Here is a tiny trained network, its code and every weight. The questions are about switching its units off for an input and a target symbol, where a switched-off unit gives its printed mean instead of its output.

import numpy as np


def w(rows, s, z=0):
    codes = np.array(rows[::2]) - 128.0
    scale = np.full(codes.shape[1], s)
    scale[-1] = z or s
    return codes * scale


def norm(h):
    return h / np.sqrt((h * h).mean(-1, keepdims=True) + 1e-5)


def f(y):
    return y / 2 * (1 + np.tanh(0.7978845608 * (y + 0.044715 * y**3)))


def softmax(a):
    e = np.exp(a - a.max(-1, keepdims=True))
    return e / e.sum(-1, keepdims=True)


def log_softmax(a):
    a = a - a.max(-1, keepdims=True)
    return a - np.log(np.exp(a).sum(-1, keepdims=True))


def net(x, mask):
    ids = ['δεηθλμξψ'.index(c) for c in x.split()]
    T = len(ids)
    res = E[ids] + P[:T]
    u = 0
    for l in range(3):
        q, k, v = (norm(res) @ M[l].T for M in (Q, K, V))
        z = softmax(np.where(np.tri(T) > 0, q @ k.T / 3**0.5, -1e9)) @ v
        res = res + np.where(mask[u], z, O[l][:, -1]) @ O[l][:, :-1]
        u += 1
        y = f(norm(res) @ A[l][:, :-1].T + A[l][:, -1])
        res = res + np.where(mask[u : u + 4], y, B[l][:, -1]) @ B[l][:, :-1]
        u += 4
    return log_softmax(norm(res)[-1] @ U[:, :-1].T + U[:, -1])


Q, K, V, O, A, B = {}, {}, {}, {}, {}, {}
E = w([
[62,116,166,143],'δ',
[93,178,28,170],'ε',
[168,196,172,248],'η',
[81,159,54,243],'θ',
[159,90,6,187],'λ',
[94,48,212,220],'μ',
[85,166,96,145],'ξ',
[62,163,39,213],'ψ',
],0.013)
P = w([
[180,93,48,120],'0',
[37,150,90,193],'1',
[96,74,17,48],'2',
[10,142,97,163],'3',
[75,68,4,13],'4',
[2,154,94,165],'5',
],0.0068)
Q[0] = w([
[195,161,122,169],'0.h1',
[127,249,76,140],'0.h1',
[96,168,54,59],'0.h1',
],0.011)
K[0] = w([
[219,224,10,119],'0.h1',
[87,209,66,106],'0.h1',
[118,97,121,84],'0.h1',
],0.011)
V[0] = w([
[77,187,29,174],'0.h1',
[5,87,37,238],'0.h1',
[188,142,70,52],'0.h1',
],0.0035)
O[0] = w([
[195,138,75,223,221],'0.h1',
[136,186,2,39,253],'0.h1',
[70,132,88,157,119],'0.h1',
],0.0072,0.0073)
A[0] = w([
[169,137,84,102,3],'0.n1',
[112,169,211,132,121],'0.n2',
[215,153,254,118,123],'0.n3',
[185,14,107,115,140],'0.n4',
],0.015,0.0023)
B[0] = w([
[140,92,119,109,252],'0.n1',
[171,141,49,96,108],'0.n2',
[209,79,92,167,128],'0.n3',
[3,43,152,234,138],'0.n4',
],0.014,0.0032)
Q[1] = w([
[223,46,172,214],'1.h1',
[232,12,59,187],'1.h1',
[81,206,111,207],'1.h1',
],0.011)
K[1] = w([
[186,69,90,242],'1.h1',
[137,136,5,161],'1.h1',
[42,55,168,164],'1.h1',
],0.013)
V[1] = w([
[2,62,114,133],'1.h1',
[119,224,34,44],'1.h1',
[15,58,114,171],'1.h1',
],0.0085)
O[1] = w([
[202,101,156,163,200],'1.h1',
[111,179,145,141,254],'1.h1',
[201,9,137,96,202],'1.h1',
],0.013,0.0087)
A[1] = w([
[181,206,255,156,63],'1.n1',
[82,13,68,87,18],'1.n2',
[102,149,179,184,190],'1.n3',
[185,169,119,77,251],'1.n4',
],0.0093,0.0033)
B[1] = w([
[26,197,11,221,106],'1.n1',
[71,77,67,56,165],'1.n2',
[132,200,75,99,125],'1.n3',
[160,71,213,109,254],'1.n4',
],0.012,0.0033)
Q[2] = w([
[173,123,187,138],'2.h1',
[206,102,86,175],'2.h1',
[125,104,161,5],'2.h1',
],0.02)
K[2] = w([
[188,71,131,115],'2.h1',
[139,92,50,128],'2.h1',
[164,179,180,5],'2.h1',
],0.016)
V[2] = w([
[143,96,114,121],'2.h1',
[1,27,141,163],'2.h1',
[106,207,112,117],'2.h1',
],0.0087)
O[2] = w([
[94,145,102,145,167],'2.h1',
[148,168,3,196,3],'2.h1',
[158,25,114,119,150],'2.h1',
],0.012,0.0038)
A[2] = w([
[73,95,159,250,31],'2.n1',
[225,142,208,233,62],'2.n2',
[131,121,72,80,63],'2.n3',
[89,211,37,65,3],'2.n4',
],0.014,0.0071)
B[2] = w([
[28,12,239,102,150],'2.n1',
[225,227,181,148,253],'2.n2',
[76,199,53,102,204],'2.n3',
[139,107,117,74,203],'2.n4',
],0.011,0.0046)
U = w([
[84,91,116,202,105],'δ',
[107,200,138,43,130],'ε',
[144,183,45,235,117],'η',
[205,206,189,163,187],'θ',
[52,203,147,189,173],'λ',
[109,110,246,71,101],'μ',
[58,97,198,205,217],'ξ',
[247,26,139,136,1],'ψ',
],0.012,0.0058)

Each question gives the input, a string of symbols that net reads in full, and the target symbol t.
The units are the heads (3 rows each of Q, K, V and O) and the neurons (one row each of A and B). Each row of codes is followed by its name. A weight is (code - 128) times the scale printed after its matrix; where a second scale follows, it is the last column's (O, A, B and U).
mask holds one flag per unit, layer by layer, with each layer's heads first. A switched-off unit (its flag False) gives its mean, the last column of its rows in O or B, instead of its output. The means were averaged over made-up inputs and are rounded, as every weight is.
A unit's drop is (log p(t) with every unit on - log p(t) with that unit switched off) / (log p(t) with every unit on - log p(t) with every unit switched off).
The circuit of an input: a set's keep is (log p(t) with only the set's units on - log p(t) with every unit switched off) / (log p(t) with every unit on - log p(t) with every unit switched off). Starting from the 12 units with the biggest drops (on a tie, the unit counted first), units are removed one at a time, each time the one whose removal leaves the highest keep (on an exact tie, the one counted first), for as long as the keep stays at least 0.8.
circuit, biggest first: the units of the circuit, biggest drop first
most important unit: the unit with the biggest drop
k most important neurons: the k neurons with the biggest drops, biggest first
k most important neurons of layer l: the k neurons of layer l with the biggest drops, biggest first
drop of u: that unit's drop, to one decimal
input ε δ ε ε, target θ: most important unit	0.n4
input η ε ψ, target ε: circuit, biggest first	[0.n4, 1.h1]
input δ δ ε δ, target θ: circuit, biggest first	[1.h1, 2.n2, 2.h1]
input ψ ξ θ ε θ, target ε: 2 most important neurons	[0.n4, 2.n3]
input δ θ θ ε θ, target ε: circuit, biggest first	[0.n4, 2.h1, 0.h1, 1.h1]
input ξ ε ψ θ, target ξ: 3 most important neurons	[2.n1, 1.n2, 1.n4]
input θ ε ξ, target μ: circuit, biggest first	[1.h1, 2.h1, 1.n4]
input λ ε ε ξ, target η: 2 most important neurons	[0.n4, 1.n2]
input δ ε ε ε θ θ, target θ: circuit, biggest first	[0.n4, 2.n2, 1.h1]
input ε θ θ η, target λ: 3 most important neurons	[1.n1, 1.n3, 0.n4]
input δ ε δ, target ε: 3 most important neurons	[1.n2, 2.n3, 1.n1]
input ε δ θ ε δ ψ, target θ: circuit, biggest first	[1.h1, 2.n2, 0.n4]
input θ θ θ λ ε δ, target θ: 2 most important neurons	[2.n2, 0.n4]
input ε ε ε ψ, target δ: most important unit	2.h1
input δ ε ε λ ξ η, target η: 2 most important neurons of layer 0	[0.n4, 0.n1]
input ε ε θ θ, target ξ: 2 most important neurons of layer 2	[2.n1, 2.n3]
input θ η ε ψ ξ, target μ: 2 most important neurons	[0.n4, 1.n4]
input η θ ε λ ξ η, target η: 2 most important neurons of layer 1	[1.n3, 1.n1]
input ε δ ε ε θ λ, target η: drop of 2.n4	0.0
input δ η ε λ, target η: most important unit	2.h1
input ξ θ ε η, target λ: drop of 1.h1	0.3
input ε δ ε θ λ, target δ: drop of 0.n4	0.4
input ε θ ε ψ, target δ: 3 most important neurons of layer 2	[2.n2, 2.n1, 2.n3]
input δ θ ε, target ε: 2 most important neurons of layer 0	[0.n4, 0.n1]
